Small tables with named rows and columns. After each table, cells are looked up by row and column.

Table vev
	gab	ter	todekag	dozubu	nav
tib	42	55	35	8	27
bev	37	40	41	50	1
bis	39	16	45	88	40
pudu	60	13	26	35	79
binos	38	23	51	-2	71
zir	26	46	45	53	31
dupur	28	41	24	56	45
kulupi	47	47	6	69	35
nodofi	30	37	46	43	2
sivufu	42	24	9	-68	75
bug	51	29	75	83	66

dozubu of tib: 8
nav of pudu: 79
gab of pudu: 60
ter of tib: 55
dozubu of sivufu: -68
nav of bug: 66
ter of pudu: 13
dozubu of nodofi: 43
nav of kulupi: 35
todekag of bev: 41
Row with the largest gab: pudu

Table zof
         tufezi  bisapob  rokodog
kis         780      839      539
fafoson     556      716      537
zev         923      422      362
sib         304      215      622
sof         439      756      697
lokeg       634      499      558

kis, rokodog: 539
zev, tufezi: 923
sof, tufezi: 439
fafoson, tufezi: 556
sib, bisapob: 215
fafoson, rokodog: 537
lokeg, rokodog: 558
zev, bisapob: 422
kis, tufezi: 780

vugufe =
	noru	pudolo	bokel	soborad	kek	nefuso	dor
zazune	4935	33238	76179	36434	-81963	67904	-30888
garu	-271	22570	62602	51822	-47441	65144	-733
mabop	-6331	26260	65887	41446	-34129	44790	131
regig	2172	31730	44024	43510	-28703	42490	-9080
suvupe	-16523	21278	46951	31869	-20495	28813	-2226
geloto	-12144	13897	43247	41737	-7921	25702	-2409
zuden	-9106	24914	29146	38130	-1693	6653	5859
raradu	-6344	9975	29454	32434	11309	14825	-1877
lakurid	-5126	-4158	24681	31938	20652	5432	8111
bivu	11591	6973	19876	45479	35118	-4517	8555
tunib	31929	-4135	7204	31718	41025	-3856	20166
fefi	25166	-19497	14851	38049	56156	-22164	28686

What is the noru of fefi in vugufe? 25166
What is the noru of lakurid in vugufe? -5126
What is the soborad of suvupe in vugufe? 31869
What is the dor of mabop in vugufe? 131
What is the noru of zuden in vugufe? -9106
What is the noru of mabop in vugufe? -6331
What is the pudolo of regig in vugufe? 31730

nivoku
|  | lekofu | nus | nidadu | zatik | vuru | gil | gurem |
|---|---|---|---|---|---|---|---|
| ragefeg | 248 | 130 | 217 | 59 | 251 | 85 | 61 |
| nal | 124 | 77 | 61 | 97 | 72 | 100 | 105 |
| nak | 150 | 119 | 151 | 114 | 158 | 110 | 75 |

What is the nus of nal in nivoku?
77
What is the nus of ragefeg in nivoku?
130
What is the nidadu of nal in nivoku?
61
What is the zatik of nak in nivoku?
114
What is the gurem of nal in nivoku?
105
What is the lekofu of nal in nivoku?
124

leri:
|  | zetok | bopi | batis |
|---|---|---|---|
| dupi | 237 | 64 | 194 |
| refusi | 165 | 232 | 73 |
| tefin | 105 | 191 | 167 |
| rusut | 82 | 207 | 163 |
| kif | 164 | 225 | 82 |
| vesa | 160 | 134 | 198 |
| renu | 148 | 107 | 213 |
| fug | 253 | 125 | 84 |

zetok of fug: 253
zetok of renu: 148
bopi of renu: 107
zetok of dupi: 237
batis of refusi: 73
bopi of vesa: 134
zetok of kif: 164
bopi of fug: 125
bopi of dupi: 64
batis of dupi: 194
batis of vesa: 198
batis of renu: 213
batis of tefin: 167
zetok of rusut: 82
Row with the largest batis: renu

bulozur:
	mor	mip	roza	lanida	livut
gega	-22	-6	-20	7	64
rol	-18	-10	-20	2	46
ped	-9	-24	-19	-15	-6
paf	-6	-26	-11	-38	-75
nokuzu	-19	-9	-21	4	54
folab	-23	-2	-11	-9	12
mam	-6	-27	-23	-10	11
puz	-5	-28	-14	-31	-56
dizika	-9	-24	-19	-16	-9
kerok	-9	-24	-10	-36	-70
lilake	-3	-33	-27	-11	6

What is the roza of puz in bulozur? -14
What is the roza of folab in bulozur? -11
What is the livut of paf in bulozur? -75
What is the mor of puz in bulozur? -5
What is the mip of lilake in bulozur? -33
What is the mor of mam in bulozur? -6
What is the mor of kerok in bulozur? -9
What is the mor of paf in bulozur? -6
What is the lanida of folab in bulozur? -9
What is the livut of kerok in bulozur? -70
What is the mip of dizika in bulozur? -24
What is the mip of mam in bulozur? -27
What is the lanida of puz in bulozur? -31
What is the livut of puz in bulozur? -56
What is the roza of ped in bulozur? -19
What is the lanida of kerok in bulozur? -36
What is the roza of gega in bulozur? -20
Which row has the largest lanida? gega

tig:
	vegoba	pupuv	disa	fir	bufizoz	baza	vad
naso	4.7	6.1	5.4	0.8	7.2	4.7	5.8
mib	6.2	7.8	7.1	8.4	5.0	5.9	5.4
med	4.9	6.0	6.1	5.7	4.0	5.9	3.5

What is the vegoba of mib in tig? 6.2
What is the pupuv of med in tig? 6.0
What is the bufizoz of med in tig? 4.0
What is the disa of med in tig? 6.1
What is the disa of naso in tig? 5.4
What is the baza of naso in tig? 4.7
What is the vad of med in tig? 3.5
What is the bufizoz of naso in tig? 7.2
What is the bufizoz of mib in tig? 5.0
What is the vegoba of naso in tig? 4.7
What is the vegoba of med in tig? 4.9
What is the disa of mib in tig? 7.1
What is the fir of naso in tig? 0.8

nefesaz =
columns: dager, tar, bina, tamut, dokosu, saza, moso, muvef
zev: [0.493, 0.386, 0.358, 0.365, 0.552, 0.546, 0.352, 0.441]
navurir: [0.804, 0.459, 0.537, 0.007, 0.026, 0.439, 0.540, 0.652]
kek: [0.489, 0.301, 0.373, 0.333, 0.447, 0.459, 0.427, 0.436]
rof: [0.553, 0.327, 0.471, 0.326, 0.480, 0.490, 0.501, 0.372]
lutavi: [0.579, 0.334, 0.443, 0.510, 0.494, 0.408, 0.483, 0.484]
susetol: [0.380, 0.547, 0.664, 0.545, 0.402, 0.340, 0.313, 0.495]
kot: [0.231, 0.422, 0.673, 0.380, 0.437, 0.499, 0.473, 0.348]
mur: [0.344, 0.420, 0.341, 0.497, 0.502, 0.348, 0.480, 0.440]

What is the dager of mur in nefesaz?
0.344
What is the muvef of kek in nefesaz?
0.436
What is the moso of mur in nefesaz?
0.480
What is the tamut of navurir in nefesaz?
0.007
What is the moso of kot in nefesaz?
0.473
What is the bina of susetol in nefesaz?
0.664
What is the saza of kot in nefesaz?
0.499
What is the moso of navurir in nefesaz?
0.540
What is the muvef of lutavi in nefesaz?
0.484
What is the muvef of rof in nefesaz?
0.372
What is the tar of mur in nefesaz?
0.420
What is the muvef of susetol in nefesaz?
0.495
What is the moso of lutavi in nefesaz?
0.483
What is the saza of kek in nefesaz?
0.459
What is the dokosu of mur in nefesaz?
0.502
What is the bina of rof in nefesaz?
0.471

vodok =
fields: bala, vizunu, nifuvom, daz
vovatep: [20.2, 18.5, 66.1, 62.8]
lafidu: [-18.8, -85.8, 5.5, -49.9]
nalukiv: [-30.1, 32.9, 5.2, 20.6]
bivonek: [-65.8, 29.8, -11.3, -28.5]
fop: [6.3, -11.6, 18.6, -3.5]
gide: [-58.0, 19.1, 15.5, 37.7]

vizunu of lafidu is -85.8
daz of nalukiv is 20.6
vizunu of bivonek is 29.8
daz of vovatep is 62.8
daz of lafidu is -49.9
bala of bivonek is -65.8
bala of vovatep is 20.2
vizunu of fop is -11.6
vizunu of nalukiv is 32.9
nifuvom of vovatep is 66.1
bala of fop is 6.3
daz of bivonek is -28.5

berat:
	nalep	zuvi	dalon	gamet	basi	ruv	gab
renaki	42.1	29.0	37.1	43.7	38.5	52.2	57.3
fuzafi	62.3	59.2	44.8	55.7	45.3	17.4	57.3
mil	73.0	26.2	63.6	65.5	46.5	53.8	27.4
potu	28.5	44.1	35.1	36.2	70.6	57.7	39.5
fele	88.1	56.7	74.6	72.8	28.7	16.5	49.8
tebenu	31.9	34.5	30.1	33.7	38.4	69.5	53.0
vuno	34.3	58.3	34.4	39.1	64.6	26.9	56.6
tofiki	68.9	50.1	58.4	59.3	39.0	22.4	54.3
rezez	82.4	54.5	71.4	73.9	38.9	22.0	44.2
busolok	51.7	48.3	60.7	49.9	44.2	58.6	23.2

nalep of busolok is 51.7
zuvi of vuno is 58.3
dalon of mil is 63.6
basi of busolok is 44.2
gab of busolok is 23.2
basi of tofiki is 39.0
dalon of renaki is 37.1
dalon of rezez is 71.4
gamet of fuzafi is 55.7
ruv of mil is 53.8
nalep of vuno is 34.3
basi of fuzafi is 45.3
gamet of busolok is 49.9
dalon of tebenu is 30.1
basi of potu is 70.6
nalep of renaki is 42.1
gab of renaki is 57.3
gamet of mil is 65.5
basi of fele is 28.7
nalep of tofiki is 68.9

